Here is a tiny trained network, its code and every weight. The questions are about switching its units off for an input and a target symbol, where a switched-off unit gives its printed mean instead of its output.

import numpy as np


def w(rows, s, z=0):
    codes = np.array(rows[::2]) - 128.0
    scale = np.full(codes.shape[1], s)
    scale[-1] = z or s
    return codes * scale


def f(y):
    return np.maximum(y, 0)


def softmax(a):
    e = np.exp(a - a.max(-1, keepdims=True))
    return e / e.sum(-1, keepdims=True)


def log_softmax(a):
    a = a - a.max(-1, keepdims=True)
    return a - np.log(np.exp(a).sum(-1, keepdims=True))


def net(x, mask):
    ids = ['ΞΨβδεμσφω'.index(c) for c in x.split()]
    T = len(ids)
    res = E[ids] + P[:T]
    u = 0
    for l in range(2):
        r = res
        for j in range(2):
            rows = slice(4 * j, 4 * j + 4)
            q, k, v = (r @ M[l][rows].T for M in (Q, K, V))
            z = softmax(np.where(np.tri(T) > 0, q @ k.T / 4**0.5, -1e9)) @ v
            o = O[l][rows]
            res = res + np.where(mask[u + j], z, o[:, -1]) @ o[:, :-1]
        u += 2
        y = f(res @ A[l][:, :-1].T + A[l][:, -1])
        res = res + np.where(mask[u : u + 4], y, B[l][:, -1]) @ B[l][:, :-1]
        u += 4
    return log_softmax(res[-1] @ U[:, :-1].T + U[:, -1])


Q, K, V, O, A, B = {}, {}, {}, {}, {}, {}
E = w([
[139,129,83],'Ξ',
[175,92,58],'Ψ',
[95,173,3],'β',
[129,47,168],'δ',
[145,113,164],'ε',
[140,120,130],'μ',
[131,129,121],'σ',
[168,92,141],'φ',
[112,144,140],'ω',
],0.02)
P = w([
[116,145,141],'0',
[128,76,71],'1',
[110,139,152],'2',
[129,96,60],'3',
[133,151,142],'4',
[81,81,109],'5',
[116,144,154],'6',
[140,87,34],'7',
[144,158,139],'8',
[69,91,113],'9',
[119,144,150],'10',
[137,89,5],'11',
[119,144,150],'12',
],0.023)
Q[0] = w([
[187,181,133],'L0H1',
[235,214,180],'L0H1',
[104,136,148],'L0H1',
[117,80,60],'L0H1',
[43,135,237],'L0H2',
[80,69,184],'L0H2',
[251,238,134],'L0H2',
[131,133,244],'L0H2',
],0.013)
K[0] = w([
[153,69,106],'L0H1',
[113,33,150],'L0H1',
[51,167,184],'L0H1',
[212,199,166],'L0H1',
[17,96,143],'L0H2',
[112,85,156],'L0H2',
[122,119,2],'L0H2',
[111,50,118],'L0H2',
],0.017)
V[0] = w([
[148,103,105],'L0H1',
[120,98,119],'L0H1',
[93,185,166],'L0H1',
[100,87,159],'L0H1',
[133,121,124],'L0H2',
[168,137,113],'L0H2',
[78,163,128],'L0H2',
[57,126,254],'L0H2',
],0.013)
O[0] = w([
[59,130,100,145],'L0H1',
[2,77,176,132],'L0H1',
[235,228,60,106],'L0H1',
[66,93,145,84],'L0H1',
[114,122,136,130],'L0H2',
[53,75,172,137],'L0H2',
[100,117,132,144],'L0H2',
[212,180,92,7],'L0H2',
],0.0059,0.012)
A[0] = w([
[193,122,250,116],'L0N1',
[21,214,157,2],'L0N2',
[124,187,239,85],'L0N3',
[111,144,98,104],'L0N4',
],0.015,0.0033)
B[0] = w([
[122,65,147,153],'L0N1',
[155,170,106,254],'L0N2',
[252,114,137,166],'L0N3',
[166,96,188,194],'L0N4',
],0.018,0.0099)
Q[1] = w([
[79,116,80],'L1H1',
[104,129,96],'L1H1',
[146,186,86],'L1H1',
[174,51,39],'L1H1',
[139,44,3],'L1H2',
[194,150,123],'L1H2',
[145,77,16],'L1H2',
[196,158,76],'L1H2',
],0.014)
K[1] = w([
[83,105,139],'L1H1',
[155,195,116],'L1H1',
[139,173,127],'L1H1',
[118,164,179],'L1H1',
[2,222,80],'L1H2',
[152,157,128],'L1H2',
[55,165,90],'L1H2',
[126,159,87],'L1H2',
],0.02)
V[1] = w([
[100,149,152],'L1H1',
[183,197,149],'L1H1',
[97,86,151],'L1H1',
[134,247,77],'L1H1',
[173,110,184],'L1H2',
[120,138,175],'L1H2',
[86,164,37],'L1H2',
[161,107,156],'L1H2',
],0.012)
O[1] = w([
[77,142,166,65],'L1H1',
[182,185,219,254],'L1H1',
[121,123,3,47],'L1H1',
[38,248,205,176],'L1H1',
[49,208,87,113],'L1H2',
[105,131,75,75],'L1H2',
[107,137,234,198],'L1H2',
[177,123,68,125],'L1H2',
],0.0058,0.0054)
A[1] = w([
[106,203,196,42],'L1N1',
[73,58,94,2],'L1N2',
[126,248,78,91],'L1N3',
[71,17,179,42],'L1N4',
],0.012,0.0029)
B[1] = w([
[183,44,109,250],'L1N1',
[155,66,161,193],'L1N2',
[86,137,235,199],'L1N3',
[134,240,254,194],'L1N4',
],0.0061,0.019)
U = w([
[41,104,120,252],'Ξ',
[40,1,186,118],'Ψ',
[75,98,229,110],'β',
[158,50,181,29],'δ',
[194,123,124,92],'ε',
[145,143,110,178],'μ',
[132,161,123,177],'σ',
[133,53,141,109],'φ',
[209,161,161,59],'ω',
],0.0091,0.016)

Each question gives the input, a string of symbols that net reads in full, and the target symbol t.
The units are the heads (4 rows each of Q, K, V and O) and the neurons (one row each of A and B). Each row of codes is followed by its name. A weight is (code - 128) times the scale printed after its matrix; where a second scale follows, it is the last column's (O, A, B and U).
mask holds one flag per unit, layer by layer, with each layer's heads first. A switched-off unit (its flag False) gives its mean, the last column of its rows in O or B, instead of its output. The means were averaged over made-up inputs and are rounded, as every weight is.
A unit's drop is (log p(t) with every unit on - log p(t) with that unit switched off) / (log p(t) with every unit on - log p(t) with every unit switched off).
The circuit of an input: a set's keep is (log p(t) with only the set's units on - log p(t) with every unit switched off) / (log p(t) with every unit on - log p(t) with every unit switched off). Starting from all 12 units, units are removed one at a time, each time the one whose removal leaves the highest keep (on an exact tie, the one counted first), for as long as the keep stays at least 0.8.
units of the circuit, in order: the units of the circuit, biggest drop first
k most important neurons: the k neurons with the biggest drops, biggest first
k most important neurons of layer l: the k neurons of layer l with the biggest drops, biggest first
heads that matter: for each layer, one digit per head in row order, 1 if its drop is at least 0.15 and else 0, layers parted by /
input Ψ Ψ φ φ β Ξ Ξ Ψ, target β: 2 most important neurons : L0N3, L0N2
input δ δ ε δ Ψ σ Ψ δ μ, target μ: units of the circuit, in order : L0N3, L1H2
input Ξ Ξ Ψ μ, target Ξ: most important neuron : L1N1
input β Ψ β ω Ξ β Ψ, target Ψ: units of the circuit, in order : L0H1, L0N2
input Ξ μ β β ε β Ψ β β Ψ β Ξ, target β: 2 most important neurons of layer 0 : L0N3, L0N2
input β μ φ ε β β φ μ, target β: 3 most important neurons : L0N3, L0N2, L0N1
input ω β ε δ δ φ ω, target ω: 3 most important neurons : L0N3, L0N2, L0N4
input Ψ ω ε Ψ μ Ψ Ψ β Ψ Ψ β Ξ, target Ψ: units of the circuit, in order : L0H2, L0N2
input ε β ε Ξ, target ε: units of the circuit, in order : L0H2, L1H1, L0N1
input Ψ Ξ δ δ Ξ ω ε, target ε: heads that matter : 10 / 11
input ε Ξ Ψ ω σ, target σ: units of the circuit, in order : L1H2, L0N3
input β Ψ ε ε β Ψ β β Ξ σ Ξ ε, target Ξ: 2 most important neurons : L0N4, L0N3
input β σ Ξ Ξ Ψ β Ξ σ β μ μ μ, target β: units of the circuit, in order : L0N2, L1H2, L1N4
input φ β β Ξ Ψ φ φ ω, target Ψ: units of the circuit, in order : L0N2
input Ψ μ Ξ β β δ β β Ψ φ β μ, target Ψ: units of the circuit, in order : L0H2, L0N2
input Ξ β Ξ Ξ Ξ ω Ξ Ψ β ω Ξ β φ, target φ: heads that matter : 00 / 11
input ω β β μ, target ω: 2 most important neurons : L1N3, L1N2
input φ σ Ψ β, target φ: 2 most important neurons of layer 1 : L1N2, L1N3
input μ Ξ Ψ Ξ Ψ ω ε, target ε: 2 most important neurons : L0N3, L0N1
input ε β ε ω φ Ψ φ δ, target φ: heads that matter : 01 / 10
input β σ μ φ φ β β Ξ ω, target ω: 3 most important neurons : L0N2, L0N3, L1N1
input ω β ε β β β Ψ β σ, target σ: units of the circuit, in order : L1H2, L0N3, L1N1
input σ δ φ σ Ψ Ψ Ξ Ξ, target Ψ: units of the circuit, in order : L0N2, L0H2
input φ β δ δ σ φ ω ε ω μ β, target β: units of the circuit, in order : L1H1, L1N3, L0N2
input ε Ξ β Ψ ω Ψ φ Ψ, target ω: most important neuron : L0N2
input β σ Ξ φ ω β μ μ, target ω: units of the circuit, in order : L0H2, L0H1, L1H1, L0N2
input β Ξ β β φ ω Ξ, target Ξ: most important neuron : L0N3
input Ξ β β β Ψ σ Ψ φ, target Ψ: 2 most important neurons : L0N2, L1N2
input β β Ψ ω Ξ δ β ω, target Ξ: 3 most important neurons : L0N4, L1N3, L1N1
